Below are the code and all the weights of a small trained network. Each question names an input and a target symbol and asks about switching units off, where a switched-off unit gives its printed mean instead of its output.

import numpy as np


def w(rows, s, z=0):
    codes = np.array(rows[::2]) - 128.0
    scale = np.full(codes.shape[1], s)
    scale[-1] = z or s
    return codes * scale


def f(y):
    return np.maximum(y, 0)


def softmax(a):
    e = np.exp(a - a.max(-1, keepdims=True))
    return e / e.sum(-1, keepdims=True)


def log_softmax(a):
    a = a - a.max(-1, keepdims=True)
    return a - np.log(np.exp(a).sum(-1, keepdims=True))


def net(x, mask):
    ids = ['βδεζηθμπσφ'.index(c) for c in x.split()]
    T = len(ids)
    res = E[ids] + P[:T]
    u = 0
    for l in range(2):
        q, k, v = (res @ M[l].T for M in (Q, K, V))
        z = softmax(np.where(np.tri(T) > 0, q @ k.T / 2**0.5, -1e9)) @ v
        res = res + np.where(mask[u], z, O[l][:, -1]) @ O[l][:, :-1]
        u += 1
        y = f(res @ A[l][:, :-1].T + A[l][:, -1])
        res = res + np.where(mask[u : u + 16], y, B[l][:, -1]) @ B[l][:, :-1]
        u += 16
    return log_softmax(res[-1] @ U[:, :-1].T + U[:, -1])


Q, K, V, O, A, B = {}, {}, {}, {}, {}, {}
E = w([
[212,129,110],'β',
[142,51,88],'δ',
[130,144,129],'ε',
[177,136,118],'ζ',
[154,149,127],'η',
[182,252,179],'θ',
[94,107,118],'μ',
[121,82,103],'π',
[110,158,141],'σ',
[169,45,78],'φ',
],0.02)
P = w([
[123,108,136],'0',
[95,89,161],'1',
[105,124,67],'2',
[111,98,206],'3',
[121,138,47],'4',
[147,74,255],'5',
[100,157,81],'6',
[155,148,144],'7',
],0.021)
Q[0] = w([
[104,184,2],'0.h1',
[165,145,106],'0.h1',
],0.017)
K[0] = w([
[136,67,249],'0.h1',
[85,144,154],'0.h1',
],0.018)
V[0] = w([
[1,80,186],'0.h1',
[194,37,70],'0.h1',
],0.0099)
O[0] = w([
[194,88,254,143],'0.h1',
[224,148,29,252],'0.h1',
],0.0096,0.0039)
A[0] = w([
[13,138,75,126],'0.n1',
[83,161,94,64],'0.n2',
[32,161,131,54],'0.n3',
[61,223,129,105],'0.n4',
[129,184,147,84],'0.n5',
[71,161,190,77],'0.n6',
[228,126,139,166],'0.n7',
[39,210,160,1],'0.n8',
[144,185,127,161],'0.n9',
[2,198,180,137],'0.n10',
[215,104,166,205],'0.n11',
[53,26,89,138],'0.n12',
[64,98,108,146],'0.n13',
[80,104,158,100],'0.n14',
[60,54,95,95],'0.n15',
[89,154,124,163],'0.n16',
],0.0092,0.0081)
B[0] = w([
[143,97,53,164],'0.n1',
[170,101,143,136],'0.n2',
[114,142,68,140],'0.n3',
[211,130,142,149],'0.n4',
[180,168,127,136],'0.n5',
[117,139,155,147],'0.n6',
[3,187,113,240],'0.n7',
[142,151,48,138],'0.n8',
[70,194,74,166],'0.n9',
[172,151,112,170],'0.n10',
[28,152,202,254],'0.n11',
[194,142,186,182],'0.n12',
[190,69,128,155],'0.n13',
[97,82,139,144],'0.n14',
[174,224,79,153],'0.n15',
[133,121,160,150],'0.n16',
],0.0064,0.0097)
Q[1] = w([
[114,114,140],'1.h1',
[2,134,148],'1.h1',
],0.0052)
K[1] = w([
[111,124,142],'1.h1',
[253,231,169],'1.h1',
],0.0051)
V[1] = w([
[117,172,107],'1.h1',
[139,8,92],'1.h1',
],0.016)
O[1] = w([
[175,96,113,188],'1.h1',
[2,115,136,2],'1.h1',
],0.0081,0.008)
A[1] = w([
[130,219,103,136],'1.n1',
[212,130,215,69],'1.n2',
[107,151,152,167],'1.n3',
[96,110,65,97],'1.n4',
[139,116,72,97],'1.n5',
[11,163,126,134],'1.n6',
[52,143,171,179],'1.n7',
[123,170,150,152],'1.n8',
[231,56,127,92],'1.n9',
[187,127,57,102],'1.n10',
[111,86,58,115],'1.n11',
[89,93,198,127],'1.n12',
[174,138,143,230],'1.n13',
[103,61,141,59],'1.n14',
[186,125,107,167],'1.n15',
[96,116,226,10],'1.n16',
],0.012,0.011)
B[1] = w([
[114,110,112,212],'1.n1',
[95,155,100,204],'1.n2',
[147,112,138,167],'1.n3',
[148,159,135,163],'1.n4',
[125,173,165,171],'1.n5',
[30,118,53,171],'1.n6',
[86,101,188,190],'1.n7',
[143,101,120,172],'1.n8',
[90,161,112,194],'1.n9',
[118,138,175,227],'1.n10',
[158,147,126,176],'1.n11',
[141,163,165,180],'1.n12',
[134,75,155,250],'1.n13',
[144,170,110,134],'1.n14',
[128,97,103,222],'1.n15',
[190,230,7,162],'1.n16',
],0.013)
U = w([
[145,218,77,46],'β',
[31,67,50,83],'δ',
[103,82,244,136],'ε',
[121,123,97,254],'ζ',
[99,39,126,168],'η',
[125,105,116,179],'θ',
[45,186,152,138],'μ',
[24,81,157,95],'π',
[131,180,226,93],'σ',
[56,159,25,49],'φ',
],0.011,0.0072)

Each question gives the input, a string of symbols that net reads in full, and the target symbol t.
The units are the heads (2 rows each of Q, K, V and O) and the neurons (one row each of A and B). Each row of codes is followed by its name. A weight is (code - 128) times the scale printed after its matrix; where a second scale follows, it is the last column's (O, A, B and U).
mask holds one flag per unit, layer by layer, with each layer's heads first. A switched-off unit (its flag False) gives its mean, the last column of its rows in O or B, instead of its output. The means were averaged over made-up inputs and are rounded, as every weight is.
A unit's drop is (log p(t) with every unit on - log p(t) with that unit switched off) / (log p(t) with every unit on - log p(t) with every unit switched off).
The circuit of an input: a set's keep is (log p(t) with only the set's units on - log p(t) with every unit switched off) / (log p(t) with every unit on - log p(t) with every unit switched off). Starting from the 12 units with the biggest drops (on a tie, the unit counted first), units are removed one at a time, each time the one whose removal leaves the highest keep (on an exact tie, the one counted first), for as long as the keep stays at least 0.8.
circuit, biggest first: the units of the circuit, biggest drop first
k most important neurons: the k neurons with the biggest drops, biggest first
k most important neurons of layer l: the k neurons of layer l with the biggest drops, biggest first
input μ δ π δ φ ζ, target φ: circuit, biggest first => [0.h1 1.h1]
input φ σ ε δ ε, target δ: circuit, biggest first => [0.n12 1.h1 1.n6 1.n16]
input φ ζ δ μ, target δ: circuit, biggest first => [1.h1 1.n6]
input φ β η σ ζ, target σ: circuit, biggest first => [0.h1]
input φ π φ β, target φ: circuit, biggest first => [0.h1 1.h1]
input β β η, target β: circuit, biggest first => [0.h1 1.n5 0.n11 1.n6]
input π β ζ, target β: circuit, biggest first => [0.h1 1.n5 1.n6]
input η δ ε μ ε, target μ: 3 most important neurons => [1.n16 0.n11 0.n12]
input ε δ ε, target δ: 3 most important neurons of layer 0 => [0.n7 0.n12 0.n11]
input σ ζ μ ε, target μ: 3 most important neurons of layer 0 => [0.n7 0.n11 0.n12]
input σ δ δ φ, target δ: 2 most important neurons => [1.n6 0.n7]
input δ η φ, target η: 2 most important neurons => [0.n12 1.n16]
input σ δ ε σ δ, target σ: 2 most important neurons of layer 1 => [1.n16 1.n12]
input φ σ φ π, target φ: circuit, biggest first => [0.h1]
input β μ π μ σ, target μ: 2 most important neurons of layer 0 => [0.n12 0.n11]
input ε δ σ, target δ: 2 most important neurons of layer 1 => [1.n6 1.n10]
input ζ σ π β, target π: 2 most important neurons => [0.n7 0.n11]
input ε μ π π, target π: 3 most important neurons => [1.n6 1.n7 0.n7]
input φ ε μ θ, target β: 4 most important neurons => [1.n2 1.n9 1.n7 0.n11]
input θ δ σ φ ζ β, target ζ: circuit, biggest first => [0.h1]
input ζ ε δ ζ, target δ: 2 most important neurons => [0.n7 0.n11]
input δ η φ μ δ μ ζ, target μ: 3 most important neurons of layer 0 => [0.n12 0.n11 0.n15]
input φ σ σ φ, target σ: 3 most important neurons => [1.n16 1.n12 1.n6]
input η μ π π ζ, target π: 3 most important neurons of layer 0 => [0.n7 0.n11 0.n12]
input ζ π δ, target π: 2 most important neurons of layer 1 => [1.n7 1.n6]
